Where the symbols take the states:
* | % * @
veda | govi noro gufi
feta | goga nefi vepu
bomo | luto bezu nefi
tuli | faze mada neto
vepu | pegi voma kero
zigu | zada neto bomo
zada | noro rati luto
popi | tuli feba keke
telo | palo kodi govi
dota | fete gufi tumu
rati | rido tuli zigu
bezu | zigu keke beto
vago | vate telo numu
vuna | popi numu voda
nopa | pefu tumu ladi
gufi | mupe bane game
vate | nale palo feba
zosa | nolu nopa nale
zake | tumu goga gode
bane | veda zada neri
nale | livo ladi mada
tasi | nopa zake palo
topo | voda dota nopa
mada | nofi vate popi
faze | kupo nofi rati
somo | bezu voda nolu
neto | rati popi bezu
neri | gufi luto goga
nefi | gube beto voma
fete | vuna mupe topo
gode | tasi pegi telo
ladi | zosa tasi vate
tebe | nefi nolu maro
nofi | maro nale tuli
goga | game gube pegi
kodi | gode vepu rizo
rido | kero faze zada
rizo | telo kero veda
kupo | vepu maro rido
tumu | topo game tasi
mupe | numu veda dota
palo | ladi gode vago
noro | rizo rido bane
voma | feta tebe kupo
keke | neto vuna somo
gube | neri bomo feta
maro | voma livo faze
pegi | zake feta kodi
kero | kodi kupo noro
govi | vago rizo mupe
voda | keke fete pefu
beto | bomo somo tebe
feba | mada vago vuna
nolu | beto pefu livo
livo | tebe zosa nofi
game | dota neri zake
luto | bane zigu gube
numu | feba govi fete
pefu | somo topo zosa

The rows follow the links: the fewer symbols apart two states are, the more alike their rows tend to be.

Known rows, each with its state:
29,36,6,68,18,3,-63,-12,-42,13,30,-70,62,-36,-2,36,-3,1,-29,8,17,-31,-14,-20,22,22,8,-12,38,2,50,44,17,11,-16,-46,17,41,-43,38,34: topo
12,43,-16,46,100,-6,-30,-38,20,67,39,14,10,-19,-35,7,10,18,-6,42,9,2,-32,6,48,20,-49,19,7,-19,-6,22,15,41,28,-18,3,-28,-25,72,30: dota
-9,-27,11,-59,-100,-10,39,32,-9,-63,-32,-14,-25,26,1,-9,-18,-33,7,-46,-5,23,48,6,-48,1,41,-6,-14,14,14,-22,-7,-35,8,23,-6,17,15,-79,-12: rati
1,-5,47,67,-45,42,-24,0,-35,-3,11,-38,70,4,57,28,-12,4,-27,0,-3,-68,-30,-6,-9,-36,4,-25,50,6,25,-1,-7,4,-67,-34,2,46,-19,-22,-36: nale
13,-20,-78,-97,19,-26,26,12,4,-29,-40,20,-68,2,-36,-16,5,-10,33,-12,-1,55,60,-1,-3,38,33,12,-34,2,-15,6,9,-31,41,27,0,-34,20,15,34: kero
34,6,-15,61,54,23,-67,-19,-42,26,9,-44,54,-35,21,40,3,25,-22,35,8,-38,-23,-28,37,3,8,-3,40,-2,31,45,10,9,-47,-52,17,28,-31,65,15: numu
-7,11,71,95,-21,34,-25,-9,-8,16,35,-21,68,1,39,17,-3,8,-31,12,-2,-63,-53,3,1,-42,-27,-18,41,0,10,-12,-6,28,-44,-25,-2,34,-21,-11,-44: pefu
-9,-67,-57,-87,12,5,45,19,11,-31,-66,66,-68,18,20,-25,16,15,34,-5,-14,17,25,3,-8,-23,26,12,-27,-9,-43,-20,-13,-24,-9,35,-9,-32,45,0,-23: luto
-5,-9,-60,-44,93,-10,23,-11,38,34,-14,62,-65,1,-32,-25,21,20,26,25,-4,36,9,5,29,9,-27,25,-29,-19,-44,-5,-6,8,34,31,0,-61,21,57,18: pegi
-4,-46,10,-52,-106,3,31,35,-19,-68,-37,-15,-10,23,22,-6,-15,-25,8,-42,-9,2,40,1,-43,-21,47,-9,-14,14,8,-18,-10,-34,-12,16,-7,27,20,-74,-20: faze
38,19,-12,62,31,6,-68,-16,-50,21,12,-67,61,-39,17,45,3,11,-25,18,10,-33,-12,-27,37,13,11,-10,40,2,41,43,20,7,-32,-46,16,41,-31,49,25: fete
4,0,53,50,-82,21,-22,13,-42,-28,7,-64,65,-4,37,27,-19,-11,-28,-23,2,-47,-11,-7,-21,-14,29,-26,34,18,34,6,2,-10,-38,-30,5,63,-14,-47,-18: popi
-35,7,97,37,-85,13,33,7,21,-10,33,4,26,35,18,-16,-17,-14,-16,-26,-7,-27,-27,22,-40,-39,-24,-11,4,1,-2,-46,-16,5,-6,15,-18,13,0,-88,-49: tuli
5,-20,-66,-42,98,3,8,-17,24,30,-27,62,-54,-8,-13,-16,26,28,27,35,-5,27,0,4,28,7,-17,22,-15,-16,-48,-1,1,9,11,22,0,-51,22,71,7: kodi
-31,21,94,38,-97,6,21,6,14,-9,38,-14,34,31,10,-17,-21,-24,-25,-30,-3,-18,-26,19,-36,-26,-20,-13,8,11,11,-37,-11,0,3,8,-14,18,-5,-86,-35: nofi

Each walk starts at a row. The symbols on each line, taken left to right, move it on to the next state.
Each answer is a row, close to the row of the state it stands for.
new walk
-4,23,72,43,-107,-6,-13,10,-22,-27,27,-58,52,7,9,10,-22,-30,-26,-39,10,-18,-6,3,-32,-4,20,-22,16,18,41,-5,-3,-1,-1,-20,3,50,-17,-74,-10
% @ @ @ -11,-50,23,-39,-94,14,26,34,-20,-65,-39,-11,-2,19,47,-2,-13,-14,8,-38,-10,-10,24,4,-41,-28,48,-23,2,9,3,-25,-16,-31,-38,17,-6,31,20,-65,-40
@ * @ @ % @ -12,-9,17,-61,-99,-27,44,24,3,-56,-12,-10,-33,26,-12,-22,-17,-36,10,-47,-2,32,40,14,-48,10,32,-8,-31,15,8,-20,-2,-32,30,29,-12,8,20,-81,-5
new walk
-33,-26,12,-66,-19,-7,67,11,45,-15,-18,71,-62,35,-3,-42,1,-9,28,-15,-16,35,16,18,-24,-17,-11,11,-37,-5,-43,-48,-18,-11,27,51,-19,-43,39,-51,-34
* * * % -13,27,80,41,-109,-7,5,6,-4,-22,37,-49,46,18,0,3,-24,-33,-27,-38,3,-13,-4,8,-40,-9,-5,-16,6,19,41,-11,0,-9,10,-9,-3,42,-15,-82,-14
* % % % % -16,-60,-35,-84,3,9,53,14,26,-25,-53,72,-67,27,16,-27,15,8,36,-4,-19,15,17,8,-15,-21,18,11,-27,-14,-52,-30,-26,-22,-6,44,-9,-38,40,-7,-33
new walk
22,53,22,72,-2,-7,-55,-16,-36,21,51,-73,68,-31,-15,37,-10,-10,-34,3,13,-22,-16,-12,19,32,-3,-17,30,7,48,37,23,14,4,-48,18,34,-43,17,34
* % @ * 4,35,-9,51,100,8,-33,-33,15,65,28,21,16,-23,-15,7,16,27,-12,46,5,-14,-40,-2,48,8,-52,11,16,-18,-9,17,15,35,2,-20,0,-27,-20,77,22
% * @ @ @ 20,12,-19,57,87,20,-54,-23,-10,51,10,-2,34,-27,19,27,13,33,-10,44,4,-38,-40,-15,49,-4,-25,5,33,-11,-7,31,5,31,-40,-35,11,2,-20,82,-3
new walk
-10,3,-51,-52,78,-25,33,-9,43,25,-12,64,-63,1,-49,-29,17,12,25,17,-2,47,14,8,21,18,-21,25,-34,-15,-38,-7,0,4,49,29,-4,-64,17,47,22
@ @ % * * 11,-52,-77,-98,12,-8,27,19,-9,-37,-64,26,-69,2,4,-9,11,6,36,-7,-5,30,48,-8,-10,10,50,13,-30,-2,-26,-3,-6,-37,2,24,-3,-17,35,14,9
* @ * -15,-54,30,-31,-87,24,30,27,-12,-52,-40,7,4,26,60,0,-10,-11,7,-23,-14,-28,15,2,-43,-45,38,-12,5,9,-4,-31,-21,-29,-48,9,-12,29,22,-67,-51
new walk
-34,-13,20,-57,-41,-18,62,16,45,-24,-10,54,-57,38,-19,-43,-5,-23,22,-23,-12,41,16,21,-33,-12,-13,7,-41,-1,-30,-40,-18,-15,44,52,-13,-34,31,-61,-23
@ % * % @ 13,-39,-81,-97,12,-23,27,23,-2,-37,-53,17,-70,3,-19,-8,12,-3,33,-8,-4,52,56,-3,-4,24,42,14,-32,3,-18,7,5,-30,26,28,2,-23,33,16,20
@ @ * % @ 7,-4,-69,-88,23,-36,33,2,15,-20,-29,21,-70,-4,-47,-22,10,-13,26,-12,2,64,54,8,4,43,18,13,-37,0,-12,4,6,-17,58,27,3,-33,17,11,41
new walk
5,-5,54,56,-64,29,-29,5,-40,-21,8,-58,67,-2,45,28,-16,3,-28,-11,1,-53,-18,-10,-25,-23,18,-22,34,7,38,4,-6,1,-57,-32,2,55,-21,-34,-25
* @ @ -8,45,76,104,-11,19,-27,-20,10,38,61,-26,71,-2,6,14,-10,-2,-36,8,0,-38,-61,5,3,-20,-44,-8,31,-1,22,-1,0,36,-10,-23,-4,22,-29,-6,-17
@ % * @ % 1,11,61,47,-97,8,-15,13,-36,-31,17,-68,57,4,22,22,-28,-22,-28,-31,2,-32,-2,-3,-21,-3,23,-24,24,17,44,0,0,-6,-26,-22,5,60,-23,-61,-14
new walk
-11,26,76,99,-14,25,-30,-16,9,32,47,-17,75,0,23,13,-11,6,-31,9,-1,-56,-61,5,2,-28,-39,-6,37,-6,17,-10,-8,34,-31,-24,-2,22,-27,-16,-31
@ @ * * @ 15,23,-12,60,99,20,-43,-27,1,59,24,12,27,-29,3,16,20,33,-6,44,4,-25,-48,-7,44,-8,-39,5,27,-16,-7,16,-1,33,-19,-23,4,-15,-23,77,6
@ % * % @ 6,59,41,82,-12,-8,-45,-17,-17,28,60,-65,66,-22,-21,30,-14,-11,-33,-4,17,-21,-28,-1,10,22,-15,-18,27,9,50,27,21,19,15,-42,9,37,-42,0,27
new walk
25,-4,-31,59,78,25,-59,-21,-26,39,5,-16,42,-34,29,37,8,35,-17,40,5,-44,-35,-20,44,-5,-10,-2,42,-8,8,36,8,25,-45,-37,15,11,-26,80,7
* % @ % @ -3,62,76,95,-11,0,-32,-22,9,38,67,-40,68,-3,-8,11,-10,-9,-41,6,7,-32,-50,4,10,-4,-43,-12,20,3,32,7,7,31,3,-28,7,21,-40,-11,0
@ * * @ 11,50,-22,35,94,-18,-27,-27,24,58,36,4,-2,-21,-53,-6,11,10,-6,32,8,20,-15,4,48,38,-43,17,-1,-7,-4,28,16,31,39,-10,13,-33,-18,73,46
new walk
-26,-28,72,8,-81,30,39,19,5,-27,-7,17,18,40,48,-10,-10,-5,-10,-21,-18,-41,-17,10,-45,-52,-3,-19,5,1,-13,-42,-24,-10,-39,15,-9,17,13,-75,-70
* @ @ @ -24,35,93,42,-99,-1,12,3,5,-13,45,-30,36,23,-2,-8,-22,-31,-23,-37,-3,-15,-17,15,-38,-13,-10,-18,4,14,23,-26,-2,3,13,2,-14,31,-10,-90,-23
* % @ * -11,-1,59,78,-33,36,-30,1,-21,7,22,-31,69,3,57,18,-8,10,-29,7,-6,-65,-43,-4,-8,-38,-11,-20,43,4,14,-5,-5,19,-59,-31,-6,43,-24,-21,-43
